Below are the code and all the weights of a small trained network. Each question names an input and a class and asks about switching units off, where a switched-off unit gives its printed mean instead of its output.

import numpy as np


def w(rows, s, z=0):
    codes = np.array(rows[::2]) - 128.0
    scale = np.full(codes.shape[1], s)
    scale[-1] = z or s
    return codes * scale


def norm(h):
    return h / np.sqrt((h * h).mean(-1, keepdims=True) + 1e-5)


def f(y):
    return np.maximum(y, 0)


def log_softmax(a):
    a = a - a.max(-1, keepdims=True)
    return a - np.log(np.exp(a).sum(-1, keepdims=True))


def net(x, mask):
    res = np.array(x, float).reshape(1, 6) / 4 @ E
    u = 0
    for l in range(4):
        y = f(norm(res) @ A[l][:, :-1].T + A[l][:, -1])
        res = res + np.where(mask[u : u + 8], y, B[l][:, -1]) @ B[l][:, :-1]
        u += 8
    return log_softmax(norm(res)[-1] @ U[:, :-1].T + U[:, -1])


A, B = {}, {}
E = w([
[65,2,67,67],'x0',
[92,189,41,53],'x1',
[184,134,30,132],'x2',
[130,134,120,83],'x3',
[241,153,75,129],'x4',
[182,147,187,59],'x5',
],0.0061)
A[0] = w([
[105,157,95,71,81],'0.n1',
[118,113,210,97,156],'0.n2',
[120,174,153,81,2],'0.n3',
[169,93,185,208,49],'0.n4',
[187,122,200,93,87],'0.n5',
[218,186,147,3,44],'0.n6',
[203,57,137,184,139],'0.n7',
[209,79,108,183,51],'0.n8',
],0.0075,0.0022)
B[0] = w([
[39,174,56,138,190],'0.n1',
[150,125,188,142,233],'0.n2',
[106,175,110,136,152],'0.n3',
[157,190,119,75,218],'0.n4',
[136,7,121,2,209],'0.n5',
[84,145,95,93,252],'0.n6',
[14,78,78,102,222],'0.n7',
[168,178,69,174,195],'0.n8',
],0.0065,0.0032)
A[1] = w([
[148,57,193,141,83],'1.n1',
[126,141,79,138,117],'1.n2',
[144,110,160,96,23],'1.n3',
[158,177,62,248,10],'1.n4',
[251,121,36,225,37],'1.n5',
[172,138,126,212,125],'1.n6',
[187,69,89,64,92],'1.n7',
[2,232,83,145,66],'1.n8',
],0.0073,0.0013)
B[1] = w([
[142,202,129,80,184],'1.n1',
[92,152,154,153,176],'1.n2',
[170,153,180,114,151],'1.n3',
[102,135,202,168,205],'1.n4',
[150,147,169,177,221],'1.n5',
[2,130,152,117,174],'1.n6',
[119,148,104,160,200],'1.n7',
[87,97,31,22,253],'1.n8',
],0.0085,0.0041)
A[2] = w([
[156,193,136,116,31],'2.n1',
[163,111,140,38,182],'2.n2',
[197,72,192,124,3],'2.n3',
[179,176,181,75,215],'2.n4',
[2,122,203,118,89],'2.n5',
[191,164,185,71,144],'2.n6',
[42,219,166,78,140],'2.n7',
[175,63,158,214,60],'2.n8',
],0.0091,0.0025)
B[2] = w([
[203,96,144,68,153],'2.n1',
[112,150,207,110,201],'2.n2',
[145,108,187,96,147],'2.n3',
[2,39,116,61,205],'2.n4',
[170,209,136,234,241],'2.n5',
[121,96,51,54,190],'2.n6',
[78,93,130,193,253],'2.n7',
[98,235,126,179,143],'2.n8',
],0.0063,0.0065)
A[3] = w([
[102,195,46,124,158],'3.n1',
[248,145,59,69,119],'3.n2',
[87,81,98,144,253],'3.n3',
[136,131,132,51,131],'3.n4',
[100,125,129,178,230],'3.n5',
[149,89,198,86,122],'3.n6',
[216,124,102,119,127],'3.n7',
[104,42,151,27,89],'3.n8',
],0.011,0.0038)
B[3] = w([
[115,103,158,164,242],'3.n1',
[115,128,173,207,172],'3.n2',
[255,185,138,133,255],'3.n3',
[60,119,153,135,201],'3.n4',
[183,124,187,140,228],'3.n5',
[159,44,140,74,182],'3.n6',
[101,119,140,207,142],'3.n7',
[132,154,150,215,250],'3.n8',
],0.0092,0.0064)
U = w([
[100,146,184,234,193],'0',
[247,33,61,111,91],'1',
[205,103,135,86,1],'2',
[139,15,234,27,147],'3',
[46,155,38,68,126],'4',
],0.014,0.0074)

Each question gives the input, the list of numbers given to net, and the class t.
The units are the neurons (one row each of A and B). Each row of codes is followed by its name. A weight is (code - 128) times the scale printed after its matrix; where a second scale follows, it is the last column's (A, B and U).
mask holds one flag per neuron, layer by layer. A switched-off neuron (its flag False) gives its mean, the last column of its row in B, instead of its output. The means were averaged over made-up inputs and are rounded, as every weight is.
A unit's drop is (log p(t) with every unit on - log p(t) with that unit switched off) / (log p(t) with every unit on - log p(t) with every unit switched off).
The circuit of an input: a set's keep is (log p(t) with only the set's units on - log p(t) with every unit switched off) / (log p(t) with every unit on - log p(t) with every unit switched off). Starting from the 12 units with the biggest drops (on a tie, the unit counted first), units are removed one at a time, each time the one whose removal leaves the highest keep (on an exact tie, the one counted first), for as long as the keep stays at least 0.8.
circuit, biggest first: the units of the circuit, biggest drop first
unit that matters most: the unit with the biggest drop
top k neurons: the k neurons with the biggest drops, biggest first
top k neurons in layer l: the k neurons of layer l with the biggest drops, biggest first
drop when u is switched off: that unit's drop, to one decimal
input [2,-4,3,8,3,5], class 0: unit that matters most	3.n8
input [-3,8,-4,2,8,-4], class 4: top 4 neurons	(1.n8 3.n8 2.n5 0.n6)
input [5,-1,2,-4,4,5], class 0: top 3 neurons	(2.n7 3.n2 2.n4)
input [-3,-7,2,-1,-4,1], class 3: top 3 neurons in layer 0	(0.n5 0.n4 0.n1)
input [7,6,4,-7,5,0], class 0: top 2 neurons in layer 3	(3.n2 3.n1)
input [2,4,8,1,1,-2], class 0: top 3 neurons in layer 3	(3.n2 3.n1 3.n6)
input [-5,-5,1,-5,-1,3], class 3: top 2 neurons	(3.n6 0.n5)
input [3,3,-3,8,6,4], class 4: top 3 neurons	(0.n6 0.n1 3.n5)
input [8,4,-7,-1,7,-1], class 0: top 2 neurons	(3.n8 3.n6)
input [-8,5,-2,5,-5,-1], class 4: top 2 neurons	(1.n8 3.n8)
input [0,2,-6,2,5,3], class 3: top 2 neurons	(0.n5 3.n6)
input [7,6,3,-3,6,7], class 0: top 2 neurons in layer 3	(3.n2 3.n1)
input [2,8,-4,-1,8,5], class 4: top 2 neurons	(0.n6 0.n1)
input [1,3,7,-8,-7,1], class 4: circuit, biggest first	(1.n8)
input [-3,-3,-3,-8,6,4], class 3: top 2 neurons	(2.n4 3.n6)
input [-6,-1,-7,8,4,-4], class 3: top 2 neurons	(0.n5 3.n6)
input [7,-8,3,-8,6,6], class 0: top 2 neurons in layer 3	(3.n2 3.n7)
input [6,4,-5,-2,-1,5], class 0: top 2 neurons in layer 0	(0.n1 0.n5)
input [-3,7,0,6,-8,0], class 4: drop when 1.n8 is switched off	2.5
input [-8,6,4,1,-6,7], class 4: drop when 0.n5 is switched off	0.0
input [2,3,5,7,6,-3], class 0: circuit, biggest first	(3.n2)
input [-4,7,7,2,-1,7], class 4: drop when 0.n6 is switched off	0.1
